[  4  -1  -4  12  -3  33 -14  -6 -23   2  -1  16   9  39   2  12  -8 -10
 -21  -8   1  -4  71   2  86 -12 -12  -2 -24 -83  62   0  -9  27  23 -73
  23  19  26  -1   7   8   3  18   5   1   5   6  12   5  11   7  -1  29
  -9  -2] : bas.D
[-28   3   1   0   1  21   6  12   5  15  -3 -11   4  -2   7 -16  -7   6
  12  -9  -1  -1 -31  -6  64  10  -4  36   0  43  17  -8  -8  -9  16 -17
   4 -10   6  20  -6   3 -16   0   5  11  -9  -3  14   6   6   0 -11 -10
   2  -3] : Boba.S
[ 10  -5   1  65   3  23  -4  15  -9   3  -1 -34   7  13   3 -11  -5  16
  24   0   8  -3  -8  -2  -9   5  -1  21 -40 -51  -9  -6  -4  -7  18 -12
  -6 -16  -4  17  10   5  -1  -3 -41  12   6  -5  -4   4  16  10   1 -27
   4   7] : tuge.U
[ 10   8  -1  -8 -14 -21   1 -20   9   4  -8  13  -7 -33  -4  11 -10 -26
 -35  27  12  10  24  -4  17  -5 -15 -58  14  41 -20  -6  17  -3 -19   8
  -2  20   6 -11  -7  15   3   4  44 -10  -4   5  22 -14  74  -6   1  32
   4 -52] : Lor.F
[ -4  -7 -10  -9   1 -22  18  17   6   1   1  -8   5 -33  -7  38 -24  17
  28  -8 -13  -4 -53   1 -58  11  12  32  11  23  -6  -1  -5   4   2 -16
 -17  -6   0   2  -1  -2  -5  -5 -18   8 -11   3 -22  10   6  -3 -20 -23
  -2   2] : Boba.S
[  7   5  10  -1   4  -3  13   0  14   7   3   7  -3 -17   9  -6   2 -14
  -9   1 -10 -37  21   6  17   2 -10 -35 -11  -1 -14  -7   2 -15 -16   9
  -4 -14   9  -4   6   0   4   5  26  -4   0   8  36 -14 -20   9  -8  18
  15  11] : Lor.F
[-47  20   2  16   7  35  -1  15 -26   2   7  -2  29  22   5  -2  -7   8
  26  -9  12  -1   6  -1  61  14  -4  46 -20 -28  26   1 -37   5  24  -5
   1 -12   2  34   9  -6  -7   6 -35   2   2  -5  -8   4  20   1  -3 -29
   6 -10] : Boba.P
[-13   3 -22  -4   6   7  22  22  -1  10  -2 -10 -11 -15  -7 -13  -6   6
  13   3  -8   4 -27  -1   5   4   4  17   1 -19 -14  -9 -13  -3   7   2
   1  -9  -3   8   9   5  -7  10 -37   9 -65  -8   6 -51   2  -5  -4 -30
  -2  -7] : Boba.S
[  6  -6  -4  10   6  25   4  16 -15  -5 -32 -32  -1  24  17  -2   6  19
  25 -10  20 -15 -31   7  27   2  -1  51  -4  -7  16   2  -8   7  25 -16
  -4 -14  -7  29   5   2   1   2 -34   0   1   3 -24   6  25  16  -6 -38
  -4  20] : Boba.P
[ 11  -6 -16 -10 -34 -28   9 -13  -2   6  -1   0  -8 -37   1 -25 -10  -7
   0   9  -1   6 -29  10 -69   0  15 -12  26  75 -35  -4  -3 -32 -21   3
 -16  32  -6   6  -6  -9  -2   5  21   4   1  -1  15 -11 -18  -7  -8  17
  -5  -8] : Lor.F
[ 27  -9 -20   1   4 -31 -14  18  -5  -6  -7   3   6  26  -8  37  -8  21
 -31  -9  -1 -11   3   1 -47 -17  21 -28 -11 -23  51  -8   0  33  30   5
  16  33   3 -12 -10   2  -4  -8   3 -11   3   4 -37   6  14  13  25   4
 -12  -3] : bas.D
[-20   8   1  -3  13  44   3  20  -9   3 -13   5   2   2   5 -11  -9  11
  17 -12   1   3 -17  -4  79  12  -5  31 -26   0  27  -5 -10   9  18 -13
  -7   0  -1  11   3   6 -10   6  -6   2   4  -3  24   0 -13  26  -8  -9
 -14   6] : Boba.S
[ -3 -15   0  11   3   8   9  13   1  -3   9  56   8   6  -8  -9  -8  10
  27  -7  -5   3 -22  -7 -18  19  -8  40 -10 -38 -13  -2  15   1   6  -5
   3 -17 -11   9   2   3  -1 -21 -31   7   8  -3 -17  -3   7   3 -11 -29
 -11   8] : tuge.U
[-11   8  10  12   1  19  -7  11 -11  -2 -16 -13   7  26   7 -10  -3  19
  17  -2   8  -9   2  -9  12   9   4  25 -19 -59   8   2   7   8  15 -21
   4 -10 -12   0  17   7  -2   2 -42   3  -4  -3  -9   5   5  -8  10 -27
  10  10] : tuge.U
[-16   3  12   2   0  41   4  10  -9  -1   0   5   5  11  -2 -15  -4   2
  18   2  -4   6   5   0  78   4 -19 -29  -7 -36  11   2  -7  -1   8 -19
   1 -23   5  21  10   4   4   5 -18   7   7   1  17   7  10   0  -8 -14
   5   4] : tuge.U
[ 19  -7  14  18 -11 -19 -25 -13  -1 -12   1   8   4  29  -3  33   3  -3
 -12   0  -3 -15  25  -8 -46 -10   8 -32 -36 -77  36   0  -4  -7   7  13
  16  18  -4 -13  -4  -9  13 -10  -6  -3  -5  -9  -1   6  16  16  13   8
 -16  -8] : bas.M
[-11  -4  22  20   0  23   4  23 -12  -9   0 -17   3  33  -5   9  -1  11
  10  -3   4 -27  12  -6  32   3  -7  34 -19 -54   8   0   4  17  12   4
   7 -17  -5  24  13 -32   9  -2 -44   6  45   0 -24   5  24  15  -7 -16
   0  -2] : tuge.J
[ -3   6   7  -9  -2  -7   9 -26  16   3  -5  19 -10 -15  12  -9  -7 -14
 -14   3  -2   3   7   0  -8  -2  15 -27  33  26 -16  -3   2 -13 -17  11
   6   0  -3  -6  -2  13 -12   1  33   0   7  -5  24  -6  -3  -5   2  26
  10 -10] : Lor.F
[ 20  -4  -2   9 -15 -24 -11  12  -9  -6  -3   1   5  15  -7  -3 -21   5
 -11  -1 -16 -18  18  -1 -43  -2  15 -24 -20 -44  28   2   4  25  12  17
  17  30   3  -8  -6   0  -5 -13 -27   1   0  -3 -29   1   3   0  11 -18
 -10  16] : bas.D
[  2  -1  -5  11  11 -12 -12   2  -9   2  -1  16  15  17   9  19  -4   8
   4   3  -5  -9  20   6 -17  -8   5 -12 -25 -85  24   8 -16  22   1  18
  12  17   4  -4   3  -1   1  -7 -20   4  11  -7  -9 -11   9   0  15   5
 -15 -24] : bas.M
[ -1   6   8  13  -6   3 -19  -3 -10  22 -13  12  10  31 -16  44 -16 -16
 -11  21   1 -15  54   6  79  -8   2 -67 -22 -72  66   2   2  10  21   2
  29  27   8   4  -7  -7  -6  -4  10  -7   2   9  32  21  14  -6 -20  32
  -5   6] : bas.D
[-13   0 -10   6  14  22   7  14  -9   3  12   1   1  13  11  -7  -2   5
  14  14   4   4   8  22  69   5  -8  12 -12 -28  17  -3  11  -2  13 -17
  -3 -14   5  18  14   8  -8  16 -22  12  19   9  11  12  21   2   0 -16
  -8   4] : tuge.J
[-15  -1  12  21   7  38 -12  15 -16   4  19 -11   2  29   8  -9  -5  -2
  21  -3   0  -2  38   6  82   5 -18 -14 -19 -86  36   5   6   6  20  -7
   5 -18  -2  18  14  -8   1  -9 -32  18   0  -9  22   6  10   6  10 -14
   4  13] : tuge.J
[-12   1   3   8  -4  18  -8   2 -21  -4   5 -13   9  36  -7  -2   4  11
  15   3  -7  -3  19   6  34   3   4  17  -1 -67  51  -5 -10  13  22  -6
  14   6 -11   5   9  -8   4  -4 -33   6  15  -5 -13  15   8   2   5 -42
  -1  -3] : tuge.J
[-31  13  21   3   2  60  14  13 -42   5  -3   1   4  66   0   9   9   3
  16  -8   8   2  41   7  86   7 -19  24 -15 -50  49  -2  -5  12  35 -28
   9 -23   8  28  15  15   4  15 -31  17   7   1  30   7  11   8 -13 -21
  13  10] : Boba.P
[ -6   2  -6  -9  -9  -8  -3  -7  10 -13   5   4  -9 -18   7  -5 -41 -21
 -13   8   5  24  -4  -7  14  -4 -10 -22  13  29 -15  -6  -1   1   2   4
   0  -9  11   6  -3  -7 -29  12  23  -5   5  -1  19  -1  -6  -7  -5  25
  10  -2] : Lor.F
[  6 -10   6  43  -9  26  -4   9 -11  -8  -8 -22  23  10   4   6 -16  16
  22   8  21   2   9   2  24   6   0  13 -27 -86  18   5   4  10  28  -6
  13 -14  -7  17  17   4  19  -3 -46  12  10  -5  -8  -2  27   6   9 -32
 -15  18] : tuge.J
[-18   0   3  13   6  20  10   0  -7 -12   6  -2  12   7   8 -13  10  20
  18   0   7  -4  -3   6   2   9 -56  40  -7 -65 -11  -3  -5  -9  15  -8
  -3  -9   3   8  10   5   4  -7 -40   8   0  -5   0   3   5  12  -8 -24
   3  -5] : tuge.U
[ 11 -15  -2   7   9 -18 -11 -18  -9  -1  -6   5  13  28  -8  38 -14   6
 -15  -1 -14 -14  23   0  16 -11   5 -32 -19 -51  52  11  28  39  17  29
  18  24  -6 -12   3  -2  -4  -7  -7  -2  24   3 -12   1   9   2  11   7
  -4   9] : bas.D
[ -9  -1  -3  26  -3  28   3  12  -4  -5   1 -15   4 -14   7 -19 -16  25
  37  10   0  -6 -12  -3 -18  13   7  20 -16 -86 -10  -1  -7 -18  28 -22
  -2 -27  -4  12  17  -3  -1 -11 -28   7  -1  -1   3   5  17   1   0 -49
 -11   8] : tuge.U
[ 21   3  -3   4  11 -20 -20   5  -6  -5  -4  -1   4  21 -10  27  -3  10
  -1   2 -13  -9  16   5 -22 -10  12 -23 -21 -61  28   0  -6  34  19  28
  15  13   6 -13   3 -11   2  -6 -13   4  -9   3 -22  12  18  -4  11   6
  -3   0] : bas.D
[ -6  -1   7  11  19   0  -1  11   0  -1  -5 -19  -3 -13   3  -6 -18  23
  27  -4  -2  -5 -25   5   4  -2   6   6 -17 -57   8   0   6  14  15  -9
   0  -7   0  11  10  -1 -14  -7 -43   9   0  -2  -5  17  28   3   8 -27
   7  16] : tuge.J
[ 12 -12  -2  34   5  23 -10  -6 -19   3  -2 -17   0  53   6  30 -11  -4
 -10 -11   2 -15  55   7  56 -14  -3 -28 -32 -86  46 -12   4  17  21  16
  30  -5  -2   4  22   2   3  -2  -5  -5  -3   0   0  -6  14  -7  21   2
   9   4] : bas.M
[-11  -7   0  19  -1  34   2  14 -13  -9   8 -13  -4  18   8  -1   3   9
  14   6   5  -7  20   2  57   5  -9  20 -11 -86  15   1 -16   5  16  -1
   6 -16  -4   9   8   3   6   4 -24   9  11  -7   7  10  -5  12   0 -14
  -3  10] : tuge.U
[-19  13  12  14  10  56   6   7 -29  -4   2  -2  -4  31  15 -12  14  -3
  10  -6   6  -9  33   2  86   1  -1   3 -17 -52  43   5   1  -5  16 -14
  11 -22   0  25  14 -16 -11  22  -8   7   7   0  34 -10   1  -3 -15  -8
 -10   0] : tuge.U
[ -2  -4  -4  18   6  13  -3  14  11  11   3 -17  14 -25   1   9  -7  14
  34   0  16  -6 -21   3 -60  29  -1  14 -20 -86 -43   1   5  18  -8  10
  -8  -6   3   4   6   8   5  -6 -33  10  10  -4 -17   7  32  31  10 -28
   8   6] : tuge.J
[ -6   1   9  12  -7  22  -8  11 -13 -13   1  -4  -1  26  -4   1   3   5
   6 -20   8   7  -1   6   3  12  -9  10 -13 -35  13   8  -8   1  12  10
  -4   1  -2   6   2  -2  -1   4 -19  -4   3  -4  -2   4   4   4  -7 -17
 -16  10] : tuge.J
[-24  13   9  19   3  45   2   8 -28   2   0  -6  15  38 -11  -9  -2   7
  13  -1 -14  -2  20  -3  86  18  -4   4 -15 -34  42  -6   0  -2  26  -9
  -4 -19  12  26  14   5 -14   8 -20  14  -7  -1  31   5   6   5 -13 -19
  -8   3] : Boba.S
[  0  -5  -8   7  10  -4   3  12  -2  -1   5 -13  -7 -21 -28  -6  -8  21
  29   2  -2   0 -50   7 -48  16  12  45  -2  12  -4  -5  -3   7   6  -6
  -6  -7  -3  13  -9  -5 -11   5 -35  10   9  -2 -19  12  23  20  -2 -48
   0   5] : Boba.P
[ -9   3  -2  -7   7 -26   0 -15  24   6  -1  -6 -14 -56  -4 -16 -21  -9
   4   7 -17  33 -30  -8 -77  -1   9 -16  21 -25 -46   0   2 -23 -16   4
 -13  28 -15 -19   1  -8  -7  -7  29  -5  10  -5  21  -9  -7  -3  -8  18
   2   3] : Lor.N
[ -3   0   1  22  -1  15  -7  15  -6   0   6 -24  -2  -2  -1   3 -21  24
  26   2   6  -3  -2  10  -2   8   3  21 -18 -70   3  -4  -4   8  11  -7
 -11 -13  -5  11   8  -6   7  -9 -30   9   5  -4 -10   5  15   9   2 -26
  -2   4] : tuge.J
[ 17  -6   5   4 -11 -11  -3  -6  11  -5  -4   5  -5 -21  -2  -7  -6 -17
 -11  -3   2  13   5   4  -9  -9  -4 -38  21 -10 -23  14  -1 -15 -25   7
 -30   0   0   8  -4  -1  -6 -16  30 -10   0 -15  27  -6 -10  -2   4  27
  -4   6] : Lor.N
[ 12  -1 -15 -17  -2 -39  -9  -6  40   2   2  -9 -21 -86   4 -34 -11  -3
  -3 -10  -8  10 -52  12 -86   1   4   1  27  53 -58   3  -2 -26 -20   7
 -15   3  -2  -6  -2 -10 -15   4  25   3   9  -5  -2  -1 -12   6 -12   3
   5  -7] : Lor.N
[  1  -5 -14  14   7  -3  -4  22  10   7   4  -6  -5 -22  10 -14 -16  17
  17  -3 -13  -2 -50   0 -72   7  19   0 -15 -45  -3  -4 -11  34  37 -12
  -9   3  -2  -4 -11  -7  -5 -11 -25  14  22 -36 -22   5  13   5   2 -35
  -5 -10] : tuge.J
[  3  26   8  -6  -6 -11   4  -1   5  11   7  11  -5 -18  10 -10 -14 -14
  -8  66  -4  10   3   9   7  -4  -4 -23  11  15 -26   4   9 -34 -11   1
  -4   7   3  -3 -18  -1   9  12  15  -5   7  -1  33  -7 -17 -23  -9  31
   5 -10] : Lor.N
[-12   7  -2  16 -15  38   2   4  -1   2   0   8  13   1 -11   4 -20  10
  12  -2  -3  -9   8  13  25   6 -27   8  -8 -86   8   1   4  -6  16  -3
  -7   2   1  14   9  -7  -2   3 -25   6  10  -7   9   3  24   6   0 -19
   4   4] : tuge.U

[ -4  12  13  20  14 -13  51 -15  -9 -11  -4 -25 -16   7 -14 -17   4 -30
  -7 -26   3   7  -6 -21   8 -18 -31 -16   3  -2 -28   3  -1   6  -1   8
 -13 -12  -9   4  46 -11   6 -31  -7  10   9 -13 -22  35  -4  -1  40  -7
 -14   8] : B.noza
[-24   6  -1  54  15  -1  15  -7  10  -5 -24  -6 -24  25  20  13  10 -13
  -3  21  -7  39 -26   8  11 -15   7  17  19  -1 -11 -25   3  -9  18  18
 -25 -41 -19  23  69   1 -17 -45  -7   2  27  -6  13   1  36 -33  45   7
 -10   6] : T.futi
[-20   9 -30  63  17  -2  36  -4   0  18  -4  -8 -33  13   0 -17  24  -9
  12 -13   1  26 -37  -9  -4  -2 -32  -8   5  -1 -17  -7  -5   7   3  22
   3 -34 -15   5  73   0   0 -39   7   8  28  12  -7  24   7 -38  40  32
  12   3] : T.lebo
[ -8  -9   2  40  21 -13  56 -14 -16 -11  -9 -24 -17   8 -12 -34  10 -43
 -10 -21   9   5  -7 -35  28 -14 -27 -21   9   1 -27   4 -14   7  -7  31
 -14 -19 -10   4  79 -17  -2 -63 -13  12  30  16 -21  45   1  10  53  22
  -9  -5] : B.nosa
[  0  11  -7   1 -25  11 -14 -11   7  -7  -6 -55 -31 -36  25  -9   3  26
  -7  21   2  70  -6  11 -21  20   4  -4   2 -11  27  30  16 -16   2  -8
   0  25   5 -20  -2  18 -18  10  28   7  10  25  14 -41   0 -27  26  -8
   8 -11] : T.nep
[-18  20  -5  84  12 -17  33  -4 -12   6  -7 -24 -35   6   5 -23  25 -23
  12 -16 -13  51 -15   3  17 -33 -17 -37  18   0 -29 -28 -28  -3   6  12
 -15 -43 -27  28  65 -11  -3 -67 -24  17  23  -4 -14  10  25 -45  56  -4
 -15  18] : T.nep
[-18   6 -11  51  10  -4  15  23 -12   1 -12 -18 -36  24   4 -16  13   3
   8   4   5  40 -14   6  -7   1  -3  -2  18  -8 -12 -10   4   4  22   9
  -5 -40   2  19  54   2  -9 -62  10   4  16   8  -8 -12  28 -36  24   4
  10  -4] : T.futi
